Each row is followed by its grade, which names the range that a hidden value of the row falls in. A new part has a new value, new ranges and new names.
[ -43   88  142   96  336 -102   58   92  118  -11  101   77  128  -65
   39   25   92   65 -129 -227   -6  -24 -119   17    1    9   43    7
  -26 -194  143  -17   -4    7  -82  115  148    8 -164  -47  184   29
   10  -39  -54 -233   33  111  314   21]
<41>
[  47   52 -323  171   80 -188   77 -310  148   18 -188   83 -139 -273
  180   64   24  202  192   -8   16 -140   15  -47    9  103 -128 -137
 -196 -326  142  104   31 -114   20  -19   32   25  -79 -251  210  -54
  -58   71   -8  -37  180  -18  -88   93]
<42>
[ -67   58  206  371  160  109  -26  196  314   30  -46   76  287  142
  213 -128  -18  -64  -90 -102  167 -183  -25   31  -79 -173  -86  -64
 -135    7  235 -152  -53  112   25   94  463 -195  115 -180  389   17
 -104 -334   72 -390  282  -68  356  -19]
<59>
[ -51 -102  -83 -145  -33  -19   90 -203  100  -12   59  298  -59  -28
   11  393   20  222   68  -26  -11  221 -182  210  117  229  148 -220
   96   66  160  -42   32  -52 -188 -355 -272 -115   54 -374 -280  122
   79  -21 -398  128  108  -92 -131 -101]
<56>
[ -51  253 -467   40  155  -11  -37 -379  182  -65 -212  289  -64  -99
   27   22   14  332  282 -119 -145 -185 -269  198  -53  120  -55 -377
 -360  -91  111   83  262 -277 -170 -299 -376  -15   -2 -125 -103 -116
   75  108 -211   74   28 -245 -368  112]
<59>
[-101   31   12   85  118 -148   94   81  -29  196   40   52   74  107
 -166 -165   17  -39 -158 -211 -103   70 -225  -29   15    3  126   90
  -15 -147   68   68  132  -62 -167    5   36  137 -105 -123   20   -2
  -55 -106   95  -50  -47    6    4   17]
<42>
[-131   76   30   86  -37 -226   59  111   55  204 -128   16  -23  206
 -176 -325  124   69   77 -443   56  152 -240 -150 -110  -49 -179    2
   80  -26  118  324  102 -136   23  158  -93  -42  -49   32   58   33
 -216  -50   50   41  227  117  -36  144]
<44>
[ 118  -68  -58 -149  -31 -238  124 -214  -28  -54   47  168 -242 -366
 -149  185   32  229   51   99 -137  147   -2   73   75  287   -1 -110
  132  -70 -116  271  -50 -120 -166  -95 -370 -128  -83   24 -299  126
   -7  359 -186  176   86    1 -192   57]
<44>
[-178   51 -137   93 -187 -220   10 -142   89  -33 -155  108 -135 -216
   75  110    8  171  272  142   27 -324   23   90   18   -2 -376  -45
 -202  -53  -55   34  -39  -22  -14  -37  -92  -85  -82  -11  -40   -2
  144   96  -74   98  255   51 -427  124]
<42>
[ -88  -39  142 -147 -194 -130    1   56 -227   96  138 -143  -97  179
  -37  676   35 -354   86  154  117   58  -91  313  -47 -104  178  186
  247  409  211   74  -71  -88  140  -42   34   20  104 -171  -22   56
  192 -133 -164  190  -64  226 -186   11]
<43>
[ -42  112  610  271  125 -235  142  197  120   39   43 -181   13 -219
   79 -217   81  -72  -63  -35  -91  -15  145    7  -34  -79  -63  260
   54   30  -69 -118 -217   79 -156  265  210   -1 -138  143  343   -1
   -5  119  103 -213  296  175  396  -25]
<60>
[  73 -112  -67    8   38   -6  -75  -69 -161   52  -63   44 -167   32
  -16  454   18  -20  120  218  167   27  -17  394 -201   55   61  -70
  -31  276  244  212   43 -111  137  157  -13  -87  120  -56 -216  103
   79    9 -112   49    7   74  -98    3]
<42>
[  82  -77   39  200  -47 -448   45 -106   -2   78   34  -43 -124 -318
    1   26  -62  -92  -14  187 -172 -169   19  163   11  -25  -62   28
  -82 -124  149  -28 -103  -12 -128 -156  197  -17  -94 -239  134   36
  -30  -46  -61    3  217   58   45  -33]
<43>
[  56   96 -385  297 -175 -332  143 -331  245  -29 -265  132 -113 -383
  185 -192  -54  212  250  -18  -50 -236  -25 -355   94   74 -427 -231
 -139 -522   46    7   13  -76  -37 -239  -34  -46 -159 -263  277   96
 -212  -42  -46   80  412  -69 -233  164]
<42>
[-126   -2    1  338  -81 -112  -35  -20   75  123 -221 -111   35  110
  218  209   32 -183  162   33  273 -244   91   37  -52 -220 -245  121
   97  199  260   22  -82   35  225  221  283  -45   70 -239  330  -98
    9 -296  -60  -75  336  113  102  -36]
<42>
[-106  -20  563  -90 -188  -97  167  257 -114  104  143 -261   35   22
  -41  233  168 -269  -50   94  -10  123  124 -106   77   11  228  428
  245  255 -181  -39 -212  101   10  337  108   17  -53  131  100   45
   75  189  175  -29   44  168  144  -36]
<42>
[ -76  135  355  230   86 -139   40  190  109  127  -66 -176  132   46
   34 -233  129 -132    7 -160  -34  -93    7  -71  -83 -131   -2  192
  -64   84   39  -24  -45   27  -14  320  259  -11  -42   87  337  -82
  -90    1  187 -222  217   53  325   10]
<43>
[ -70 -342  -69  100 -331 -170   61   25   44  118  -17   28  -36   72
  195  348   19  -60   19   43  448   41   43 -219   94    0 -217   54
  278 -207  359   65 -212  126  351   39  397 -185   27 -499  202  235
 -162 -392  -37  -11  359  252   34   18]
<60>
[  67 -125   36  -37   39   23   35  134 -105   58  122    5  189  161
  -33  116  134  -83 -208 -134  137  144 -229 -322   23  142  292   35
  126 -320  303  -38   39   -2  177  131  240   -7 -139 -165   74  276
 -203 -225  123 -154  -88   85  338   13]
<58>
[ -55   51  184  203  -13  -29   61  176   76  -18   56  115  163  -80
 -108 -206 -133 -112 -234   40   87 -133   23 -215  120  -64 -291  137
  378  -93 -203   77  -71   58  -97   44   52 -144  -26  151   66  110
  -98 -178   63  -60  198   30  -36  127]
<44>
[-101  179 -148  158  100 -316   31 -298  149   48 -152   22 -199 -335
   75  -92   26  204  242   51 -265 -299   -1  305  -34   13  -75  -48
 -468  -99    1   21   30 -159 -229 -121  -71   92  -85 -115  138 -273
  165  273    8  -17  133  -75 -252   52]
<58>
[ -74   47 -199 -220 -305   -6  -10 -284  194  -85  -22   88  -92 -131
  237  347   -6   81  331   98  213  -57  -58 -114  162  140 -114  -77
  153 -186  104  -76  -43 -151  157 -386   19 -171  180 -326  200   13
  -44  -88  -81  175  266   36 -413  249]
<56>
[ -77  -56  -12 -249 -339  -85   11 -111   76 -122  103   12  -53 -146
  170  627   76  -46  219  239  153 -155   60    1  157   81  -24   21
  104   43   30  -20 -210    9  193 -151   75 -238   83 -190   80   62
  120   69 -112   97  145   96 -277  121]
<58>
[ -39  137  260  -93   85  -65   62   45  261   89  106   20   54   69
   58  -65   89   43   92 -267 -124  205 -215  167  -56   38  270  -86
 -180   21  180 -104   40 -106 -172 -219  148  -86  154 -218  241  -34
 -100   20   20 -125  151  -48  119   70]
<43>
[  32 -240 -563  269    4 -182 -141  -88 -225   23 -100  286  -29 -140
 -193   98 -189   29 -185  339  155 -467  -65   67  -26    0 -389 -117
  -73 -304  130  301  109    0  115   71   75  -85 -164  -51 -346  187
   11 -269   -9   20  -38    9 -346   78]
<58>
[  69 -148  100  200  138 -258  129 -164   76   11   15   -8 -114 -411
  180  124   40  117  -81  135   23  -38  201  -18  121  143   -3  110
   71 -298  114  -42 -217   66  -47  112  212   10 -174 -259  216    2
   -2   76  -31 -162  225  124  320  -98]
<60>
[ 151  137  -17  263  383   12   71   18  236   49  -16  173  165    7
    4 -151  -43   22 -143 -231 -102   56 -150   85  -96  -15  114 -232
 -104  -59  164  106  127  -67 -194  -27  110  -84   66 -145  188   15
 -184 -104  -47 -258   74 -190  313   -2]
<45>
[  92   37  125  244  218  -97  -46   89  104  118  -60   33   -1   10
  -46 -336  -39   10  -63 -149   90   61  -93   98 -199  -50 -108  -53
   10  -76  222  186   62 -123   -6  116  222 -119   96    4  185   47
 -253 -152  118 -168  240   58  213  124]
<44>
[ 129 -104  -38 -105  213  121  -24  120  -76  100  172   92   38  160
 -106  258  -49 -144 -218  -34  241  231 -128  112  -85   67  221    6
  250  -38  212  313   78 -122  138   93  221  -98  186 -121    7  115
 -148 -176  103 -103 -141   93   66  147]
<56>
[ 123   12 -146  174 -122 -361  168 -130  -73   39  -43 -178 -234 -298
  152  284  -30 -193   96  126  147  -81  134 -225   14  -44 -222  138
  219 -314  101  235 -165  -99  232   93  187   84 -139 -176  425   98
  -96  -32   81   93  142  302 -111  209]
<56>
[ 152  138 -150 -103  177   88  176 -110  172  -54  164  239  154 -128
  -78  -14  -47   64 -199 -124 -226  155 -222 -205  171  244  344 -187
   49 -333  -94   34  125 -132 -269 -331 -135  -36   -3 -166   48   76
 -156   77   24  -75 -159 -277  -16  101]
<59>
[  17   -9 -249  244  -63  129  -57 -124  165 -142 -142  222  156   21
  262  338  -56   28  100  117  295 -260  -67  -89   15  -18 -237 -268
   49  -88  305 -120   -3   29  196 -123  124 -225   49 -279  115  210
  -46 -390 -238  -79  246  -69    7   23]
<58>
[ -63   62  -35   32   66  271   64 -245  132 -182 -136  238   75 -174
  189  402   57  246  132  209   79 -101  101    8  163  239   18  -91
   95  130 -133 -169   -4   36 -107   40 -314  -93   -6  -22 -198   14
  201  150 -261  -21  115 -201  -40 -110]
<41>
[ 116   77 -276  -86  215  284   88 -114  174 -154   77  389  192  -99
    5  107  -54  227 -146  -42   21   49 -181 -218  135  290  152 -285
   10 -397  -58   28  164  -70 -117 -181 -123 -125    5  -77 -104  189
 -113    3   -3 -126 -131 -245  -89  148]
<45>
[   7   14  167 -159   89 -267  -59 -182   99  -54  164   88 -155 -293
  -10  114   12  146   85   44 -138   29 -118  388   26  134   78  -65
    8  -26  175  -76  -60 -156 -201 -362  -35 -129   41 -161  -22  -33
   64   88 -237   53  191   82  -10   45]
<44>
[-112   65 -136  219 -376 -270  131 -126  -93   48 -269  -44 -258 -166
   39   53   18   66  328  209  -22 -221   22  -61  -92  -11 -330    2
 -255  -55  -64   70  -21  -73   43   69 -193   75 -179   51  -43  150
   91  144   73  215  190   81 -523  124]
<58>
[ -72  240  -13  -93  -34  -35    7   70  -20 -143   58  141  -18  -57
 -111   22   20  102  115  -11  -85 -134 -285   42 -120   48 -105 -156
 -239 -143  -50   20  116 -171  -63 -140 -223  -54 -135  275 -130  237
   84  114   21   80  -91   55 -415  288]
<59>
[ 109 -169  231  341  472   76 -107  224    1  146  -15  100  140   78
  -60 -206   -5   33 -303    7  123   19   -9  305 -243    2  112   -8
 -153   35  290   78   72   68  -39  427  406 -101   43   14  -47   79
 -127 -172  141 -427   80  -15  568 -132]
<41>
[-160   57  453   10  -42  152   50  181    1  -52   95  -63  129  -20
   98  197   73  -86  -35  227   52 -113   91   45   47   28  143  256
   -9  135 -134 -278 -130  106  -41  194  138  -18  -21  145   48   58
  201   74  150 -156   19   49   46  -13]
<45>
[-183   69 -185   70 -221 -134  -89 -137 -238  146 -286   -7 -385   15
 -118   16  -43   99  385  243   96 -151  -91  380 -279  -22 -297   38
 -271  175   28  227  180 -275   61   80 -263  112   40  175 -291    7
  172  102  117  307   74  138 -773  226]
<56>
[ -10 -104  -18  282   96 -216 -142 -110  133   55 -111   51   28 -124
  154  -14    2   56   61   78   86 -275  -13  211  -57  -52 -158  -71
 -160  -75  381 -129  -32   25   34  -17  351 -132    9 -296  168  -35
  -53 -259 -112 -176  358   20  256  -81]
<42>
[ 153  115  315  167  297 -229   20  123  197   80   -6   42   71  -13
 -123 -403  110   78  -40 -401 -166  221 -216   76 -190   10   35 -177
   -3   55  220  133   68 -106 -192   65   25 -183   -3   54  124   85
 -310   16 -114 -174  305  -25  521   -2]
<60>
[   6  -19  271  258  134 -209   21  238 -224  126   25 -110  -26 -197
 -248 -239  -53 -176 -249  268 -112 -231  139  104 -102  -69  -95  333
  -50   11 -243  183  -34   42 -121  460  160   77 -168  389  -82   15
   51  155  340 -133  -43  104   14   48]
<42>
[ -74 -193  209  -65 -158 -165   41  -44  -53  -60   92  -53 -179 -283
  161  377   82   79   57  271  242  -55  191   10   92  137  -98  209
  156 -172   81  -35 -289   58  182  145  186  -94 -102  -84   65  129
  115   86   24  -15  196  323  -17   60]
<44>
[-158 -148   -6   76 -239 -228   11    2 -367  -10    6  -31 -252 -190
  -13  405  -40  -38   62  460  166 -259   38  152  -44   17 -249  218
  -41 -137   53  -56  -95    9  134  121    7  148 -274   64 -232  270
  301  -47   26  185  -34  362 -451   87]
<41>
[-176  137  132   34  239    3   -3   68   63   27  -22  150   -4  -25
  -97 -104   79  239   40  -59 -138 -103 -121  350 -136   49   44  -37
 -425   71  -66   33  116  -59 -235  143 -110   10  -65  201 -188  -60
  197  247   73 -144  -46  -46 -140   46]
<45>
[-124  175   50  401  144  -92   92   77  175   67 -196    1    4 -132
  107 -302  -31   54   34  -58  103 -255  124  -97  -72 -138 -389  117
 -123 -173 -121  135  -27    5  -17  325  172   30  -88  135  332  -88
  -22   15  243 -194  239   84  -57  169]
<56>
[  42   42   94  100   67  131  167  152  118  -80  100  220  251   40
  -31  162  -15  -39 -212  -57   -1   55  -96 -186   94   61   68 -119
  168  -13  -78    7  -14   98 -121    3  -61 -155  -47  -14  -43  251
  -56  -79 -108 -131    1 -133  127  -19]
<58>
[-126  -54  252  -80 -213 -114   37  254 -173   98  173  -65  135  202
 -170   95   74 -234 -141  -22    5   39 -235 -130   36  -15  158  193
  148   -3   92  -94  -14   19   30   -1  103    7 -111  -16  -52  224
  -16 -188   82   36  -46  132  -13   27]
<58>
[ -52  251  -64  -93  -63  153  207  -37  157 -150   -3  164   99   -6
  124  144   65  134  126 -218  103  132 -211 -451  112  166  -48 -132
  159 -333  -71  -74   78 -103   14 -139 -236   -4 -112    5  138  263
  -79  -10  -39   67   35   22 -209  252]
<41>
[-290   27   69  -41 -169  -10  -33 -135  196   18 -201  111  -84   67
  176  243  176  288  427  -39  115  -67  -49  272  -38   59 -125  -95
 -231  299  131 -106  -12  -18   -2   -5 -154 -152   95 -143 -109  -76
  188  104 -220   51  347  -13 -215  -41]
<41>
[-195  132  -90 -353 -341 -282  126 -180 -138  -36   48  -79 -329 -130
   11  544  175   79  409   60  -82  -14 -151  121    4  115   55   45
 -189  -18  -10   80  -47 -214   64 -170 -324  111 -153  -26  -73   58
  289  359  -65  336 -101  240 -658  224]
<58>
[  11  199  290  -30  293  -53   37  136   92 -127  157   47   78 -155
  -22   88  115   62  -41  -78 -148  -70  -87  178  -89   35  117  -39
 -189    5  -31    4  -32  -38 -141  123    6  -84 -118  241   57   60
  108  246  -14 -204  -57   54  172   90]
<58>
[ 176  -10  115  -88  118 -222   52 -180 -260  226    5 -138 -238   18
 -214   75  107  -71   42  -77 -219  444 -234  263 -148  194  500   49
  143  190  283  135  163 -317 -153  -56 -249  193    7 -148 -156   15
 -102  118 -104  191  -66   23  172  -98]
<60>
[-107 -190  -49 -243   49  212  -56 -128  136  -68  219  313  221  162
  110  754   38   39 -100   63  132   61 -165  302  235  164  390 -150
  195  225  304 -204  -36   72  -55 -360   25 -228  194 -553 -203   10
  192 -251 -455  -73  -21 -163  114 -228]
<58>
[ -37 -185 -232   10 -147   -5    8  -62 -156   31  -21  200    7  142
  -82  493    3  -17  -20  136  134  -13 -157   99   18   81   38 -124
  105  131  209  109   49    0   78  -47 -152  -87  -27 -230 -348  224
   85 -183 -257  122  -35  -28 -180  -94]
<58>
